Below is a small trained network, with its code and all its weights. Each question gives an input and a class and asks what happens when units are switched off, that is, made to give their printed mean instead of their output.

import numpy as np


def w(rows, s, z=0):
    codes = np.array(rows[::2]) - 128.0
    scale = np.full(codes.shape[1], s)
    scale[-1] = z or s
    return codes * scale


def f(y):
    return y / 2 * (1 + np.tanh(0.7978845608 * (y + 0.044715 * y**3)))


def log_softmax(a):
    a = a - a.max(-1, keepdims=True)
    return a - np.log(np.exp(a).sum(-1, keepdims=True))


def net(x, mask):
    res = np.array(x, float).reshape(1, 6) / 4 @ E
    y = f(res @ A[0][:, :-1].T + A[0][:, -1])
    res = res + np.where(mask, y, B[0][:, -1]) @ B[0][:, :-1]
    return log_softmax(res[-1] @ U[:, :-1].T + U[:, -1])


A, B = {}, {}
E = w([
[89,104,235,203,147,166],'x0',
[193,2,113,131,177,123],'x1',
[206,124,217,72,34,132],'x2',
[122,130,135,99,144,159],'x3',
[179,178,184,117,219,40],'x4',
[125,127,130,124,129,129],'x5',
],0.0065)
A[0] = w([
[160,158,25,46,99,92,49],'neuron 1',
[163,157,162,116,190,58,51],'neuron 2',
[191,130,189,65,85,166,79],'neuron 3',
[155,156,173,90,199,68,73],'neuron 4',
[154,12,121,120,154,92,15],'neuron 5',
[74,126,62,169,206,114,54],'neuron 6',
[167,113,187,70,65,122,34],'neuron 7',
[194,125,180,86,67,144,35],'neuron 8',
[95,99,96,144,67,190,67],'neuron 9',
[30,104,252,191,139,182,98],'neuron 10',
[76,239,138,136,78,127,73],'neuron 11',
[206,122,182,132,24,93,19],'neuron 12',
[188,172,152,133,202,77,29],'neuron 13',
[162,165,30,42,97,97,6],'neuron 14',
[171,19,117,124,162,113,35],'neuron 15',
[174,161,161,122,193,67,57],'neuron 16',
[197,134,181,98,63,144,38],'neuron 17',
[33,126,76,84,253,201,79],'neuron 18',
[138,156,19,13,107,114,74],'neuron 19',
[192,22,110,143,151,116,43],'neuron 20',
[150,152,172,89,228,82,162],'neuron 21',
[50,61,87,105,67,185,103],'neuron 22',
[118,70,76,142,56,204,68],'neuron 23',
[160,163,161,108,201,70,27],'neuron 24',
[175,117,192,46,78,156,54],'neuron 25',
[194,21,108,154,148,106,54],'neuron 26',
[71,59,85,105,49,176,2],'neuron 27',
[67,242,142,139,62,98,4],'neuron 28',
],0.0063,0.0023)
B[0] = w([
[166,85,207,200,196,104,212],'neuron 1',
[139,182,129,161,74,180,178],'neuron 2',
[66,126,71,176,134,61,191],'neuron 3',
[153,178,107,159,78,166,187],'neuron 4',
[95,204,147,89,183,182,178],'neuron 5',
[49,140,54,194,98,53,213],'neuron 6',
[56,140,70,194,159,85,174],'neuron 7',
[62,150,83,185,157,78,177],'neuron 8',
[165,185,150,148,122,145,164],'neuron 9',
[208,55,214,176,190,76,251],'neuron 10',
[105,135,162,40,237,199,197],'neuron 11',
[61,139,71,169,173,95,191],'neuron 12',
[142,184,124,163,87,171,176],'neuron 13',
[187,75,230,218,218,126,197],'neuron 14',
[91,203,129,76,197,188,189],'neuron 15',
[142,176,127,149,83,160,180],'neuron 16',
[54,137,91,171,161,94,178],'neuron 17',
[77,122,82,175,98,49,232],'neuron 18',
[176,101,180,174,181,97,228],'neuron 19',
[82,200,154,80,197,167,196],'neuron 20',
[156,170,109,148,66,151,227],'neuron 21',
[164,204,156,152,87,142,204],'neuron 22',
[164,231,151,156,92,144,194],'neuron 23',
[139,170,118,167,84,178,171],'neuron 24',
[65,141,91,185,139,77,190],'neuron 25',
[85,212,140,70,202,194,202],'neuron 26',
[160,238,160,179,82,177,173],'neuron 27',
[79,160,143,32,255,219,190],'neuron 28',
],0.0073,0.0032)
U = w([
[20,130,51,180,122,66,70],'0',
[88,167,144,13,208,202,72],'1',
[146,110,124,111,99,122,247],'2',
[199,189,128,158,34,167,68],'3',
[216,52,191,178,176,95,64],'4',
[131,101,107,91,104,116,237],'5',
[155,3,82,7,30,121,94],'6',
],0.011,0.014)

Each question gives the input, the list of numbers given to net, and the class t.
The units are the neurons (one row each of A and B). Each row of codes is followed by its name. A weight is (code - 128) times the scale printed after its matrix; where a second scale follows, it is the last column's (A, B and U).
mask holds one flag per neuron, in row order. A switched-off neuron (its flag False) gives its mean, the last column of its row in B, instead of its output. The means were averaged over made-up inputs and are rounded, as every weight is.
A unit's drop is (log p(t) with every unit on - log p(t) with that unit switched off) / (log p(t) with every unit on - log p(t) with every unit switched off).
The circuit of an input: a set's keep is (log p(t) with only the set's units on - log p(t) with every unit switched off) / (log p(t) with every unit on - log p(t) with every unit switched off). Starting from the 12 units with the biggest drops (on a tie, the unit counted first), units are removed one at a time, each time the one whose removal leaves the highest keep (on an exact tie, the one counted first), for as long as the keep stays at least 0.8.
circuit, biggest first: the units of the circuit, biggest drop first
top k neurons: the k neurons with the biggest drops, biggest first
drop of u: that unit's drop, to one decimal
input [8,-3,6,-2,-7,4], class 4: circuit, biggest first : [neuron 10]
input [-4,8,2,-7,-8,4], class 1: circuit, biggest first : [neuron 26; neuron 20]
input [-1,-1,1,3,-7,3], class 3: circuit, biggest first : [neuron 27; neuron 23]
input [-4,-6,0,-4,-6,-6], class 1: circuit, biggest first : [neuron 28; neuron 11]
input [-8,3,4,5,-2,-3], class 4: circuit, biggest first : [neuron 14; neuron 1]
input [1,-4,-4,-2,-6,2], class 3: top 2 neurons : [neuron 22; neuron 27]
input [3,-7,-4,-2,-4,-6], class 1: top 2 neurons : [neuron 28; neuron 11]
input [-4,-5,-3,2,-5,3], class 1: top 3 neurons : [neuron 11; neuron 28; neuron 10]
input [-8,4,-1,-3,-6,-2], class 4: top 3 neurons : [neuron 14; neuron 1; neuron 19]
input [7,-3,2,4,7,1], class 3: top 2 neurons : [neuron 21; neuron 4]
input [7,3,-1,5,-6,-5], class 4: top 2 neurons : [neuron 10; neuron 21]
input [-1,4,5,3,-7,2], class 3: top 4 neurons : [neuron 27; neuron 23; neuron 22; neuron 9]
input [-6,2,2,-3,-7,1], class 3: top 4 neurons : [neuron 27; neuron 23; neuron 22; neuron 10]
input [-7,-8,0,-2,-3,2], class 1: circuit, biggest first : [neuron 28]
input [4,-8,2,-4,6,-2], class 1: top 2 neurons : [neuron 28; neuron 11]
input [7,-2,3,5,-3,1], class 4: drop of neuron 10 : 0.9
input [5,2,5,-1,-2,-5], class 0: drop of neuron 8 : 0.2
input [-7,-8,8,6,-7,0], class 0: drop of neuron 6 : -0.1
